Here is a tiny trained network, its code and every weight. The questions are about switching its units off for an input and a class, where a switched-off unit gives its printed mean instead of its output.

import numpy as np


def w(rows, s, z=0):
    codes = np.array(rows[::2]) - 128.0
    scale = np.full(codes.shape[1], s)
    scale[-1] = z or s
    return codes * scale


def norm(h):
    return h / np.sqrt((h * h).mean(-1, keepdims=True) + 1e-5)


def f(y):
    return y / 2 * (1 + np.tanh(0.7978845608 * (y + 0.044715 * y**3)))


def log_softmax(a):
    a = a - a.max(-1, keepdims=True)
    return a - np.log(np.exp(a).sum(-1, keepdims=True))


def net(x, mask):
    res = np.array(x, float).reshape(1, 6) / 4 @ E
    u = 0
    for l in range(3):
        y = f(norm(res) @ A[l][:, :-1].T + A[l][:, -1])
        res = res + np.where(mask[u : u + 5], y, B[l][:, -1]) @ B[l][:, :-1]
        u += 5
    return log_softmax(norm(res)[-1] @ U[:, :-1].T + U[:, -1])


A, B = {}, {}
E = w([
[135,3,101,92,144,70,191,183,30],'x0',
[117,154,121,123,155,127,141,155,126],'x1',
[195,25,171,138,255,235,21,91,21],'x2',
[64,140,255,231,118,183,154,154,119],'x3',
[135,162,144,130,112,92,119,122,95],'x4',
[119,107,110,151,106,137,124,97,123],'x5',
],0.0078)
A[0] = w([
[61,121,156,140,23,95,175,169,189,82],'0.n1',
[104,66,154,120,104,84,215,160,132,5],'0.n2',
[88,144,39,70,77,41,160,106,206,94],'0.n3',
[141,174,65,50,147,178,45,91,105,12],'0.n4',
[103,166,115,95,130,148,2,104,202,210],'0.n5',
],0.0086,0.003)
B[0] = w([
[95,102,164,134,206,88,184,134,174,254],'0.n1',
[145,151,101,207,7,119,144,137,47,183],'0.n2',
[118,153,135,68,84,219,47,186,82,245],'0.n3',
[196,81,77,186,194,124,113,180,141,189],'0.n4',
[168,215,114,144,138,150,164,127,114,215],'0.n5',
],0.011,0.0075)
A[1] = w([
[167,172,23,7,63,95,148,119,153,46],'1.n1',
[101,40,60,11,130,45,125,157,138,193],'1.n2',
[191,112,47,90,197,61,160,60,125,69],'1.n3',
[155,126,154,96,80,166,151,143,172,120],'1.n4',
[54,147,181,61,149,136,99,99,229,5],'1.n5',
],0.012,0.0022)
B[1] = w([
[76,118,160,123,147,235,87,138,83,231],'1.n1',
[154,82,214,133,139,59,148,10,101,254],'1.n2',
[157,96,51,138,137,78,150,126,163,246],'1.n3',
[105,113,73,183,137,105,125,96,71,165],'1.n4',
[142,149,130,204,180,97,95,56,170,208],'1.n5',
],0.012,0.0054)
A[2] = w([
[107,165,120,181,57,54,247,119,165,79],'2.n1',
[97,73,163,105,94,143,228,196,59,66],'2.n2',
[59,7,127,76,136,74,157,184,49,255],'2.n3',
[112,135,198,158,151,201,125,106,43,90],'2.n4',
[220,115,100,111,149,95,109,60,124,62],'2.n5',
],0.014,0.0034)
B[2] = w([
[54,108,160,221,205,91,187,196,186,215],'2.n1',
[134,45,65,22,152,181,90,252,73,213],'2.n2',
[164,82,216,123,24,39,112,21,112,253],'2.n3',
[98,206,78,93,68,148,99,117,142,231],'2.n4',
[149,124,107,130,205,147,211,156,154,198],'2.n5',
],0.014,0.013)
U = w([
[106,248,86,128,104,209,73,103,145,172],'0',
[141,99,159,76,41,105,59,74,81,251],'1',
[222,145,59,155,222,154,132,141,158,43],'2',
[198,64,158,149,155,57,175,18,131,87],'3',
[79,167,172,228,179,85,141,123,201,92],'4',
[70,52,178,155,108,65,153,186,125,57],'5',
],0.013,0.0023)

Each question gives the input, the list of numbers given to net, and the class t.
The units are the neurons (one row each of A and B). Each row of codes is followed by its name. A weight is (code - 128) times the scale printed after its matrix; where a second scale follows, it is the last column's (A, B and U).
mask holds one flag per neuron, layer by layer. A switched-off neuron (its flag False) gives its mean, the last column of its row in B, instead of its output. The means were averaged over made-up inputs and are rounded, as every weight is.
A unit's drop is (log p(t) with every unit on - log p(t) with that unit switched off) / (log p(t) with every unit on - log p(t) with every unit switched off).
The circuit of an input: a set's keep is (log p(t) with only the set's units on - log p(t) with every unit switched off) / (log p(t) with every unit on - log p(t) with every unit switched off). Starting from the 12 units with the biggest drops (on a tie, the unit counted first), units are removed one at a time, each time the one whose removal leaves the highest keep (on an exact tie, the one counted first), for as long as the keep stays at least 0.8.
units of the circuit, in order: the units of the circuit, biggest drop first
k most important neurons: the k neurons with the biggest drops, biggest first
k most important neurons of layer l: the k neurons of layer l with the biggest drops, biggest first
drop of u: that unit's drop, to one decimal
input [-8,-2,1,-4,-4,-4], class 2: units of the circuit, in order : (0.n4)
input [-5,4,8,-1,4,3], class 2: 2 most important neurons : (0.n4, 0.n3)
input [-8,-6,1,5,8,8], class 0: 2 most important neurons of layer 2 : (2.n3, 2.n4)
input [0,-5,3,-7,4,6], class 2: 4 most important neurons : (0.n4, 2.n3, 2.n5, 0.n1)
input [1,3,1,-1,-6,-1], class 3: 2 most important neurons : (0.n3, 0.n5)
input [1,-4,8,4,4,-6], class 1: 2 most important neurons : (0.n5, 1.n5)
input [4,4,0,-5,-3,-4], class 1: 2 most important neurons : (1.n1, 0.n1)
input [0,-6,-5,2,3,5], class 4: 2 most important neurons : (0.n1, 1.n5)
input [-6,-7,7,-1,2,-8], class 2: 3 most important neurons : (0.n4, 0.n3, 2.n3)
input [0,0,7,-5,1,-5], class 2: 3 most important neurons : (2.n3, 0.n1, 2.n5)
input [8,-3,2,-1,-2,-6], class 3: 2 most important neurons : (0.n3, 1.n2)
input [0,4,-1,-8,-4,5], class 0: 4 most important neurons : (0.n3, 0.n1, 1.n1, 2.n3)
input [-1,7,0,7,6,6], class 4: 2 most important neurons : (0.n3, 1.n1)
input [-2,5,5,-2,-7,-1], class 2: units of the circuit, in order : (2.n3)
input [-1,-1,-7,5,-8,4], class 4: 3 most important neurons : (1.n5, 0.n1, 2.n2)
input [-1,7,1,5,7,-8], class 0: 2 most important neurons : (0.n1, 2.n3)
input [7,7,8,1,-4,7], class 1: 3 most important neurons of layer 2 : (2.n1, 2.n4, 2.n3)
input [4,6,7,1,-7,7], class 1: 2 most important neurons of layer 1 : (1.n5, 1.n3)
input [1,-6,-2,-2,-8,1], class 1: drop of 0.n5 : 0.1
input [-8,8,2,2,-6,0], class 0: drop of 0.n1 : 0.1
input [-6,-6,-4,-8,-6,7], class 0: drop of 2.n5 : 0.0
input [8,0,-6,-7,2,8], class 1: most important neuron of layer 0 : (0.n3)
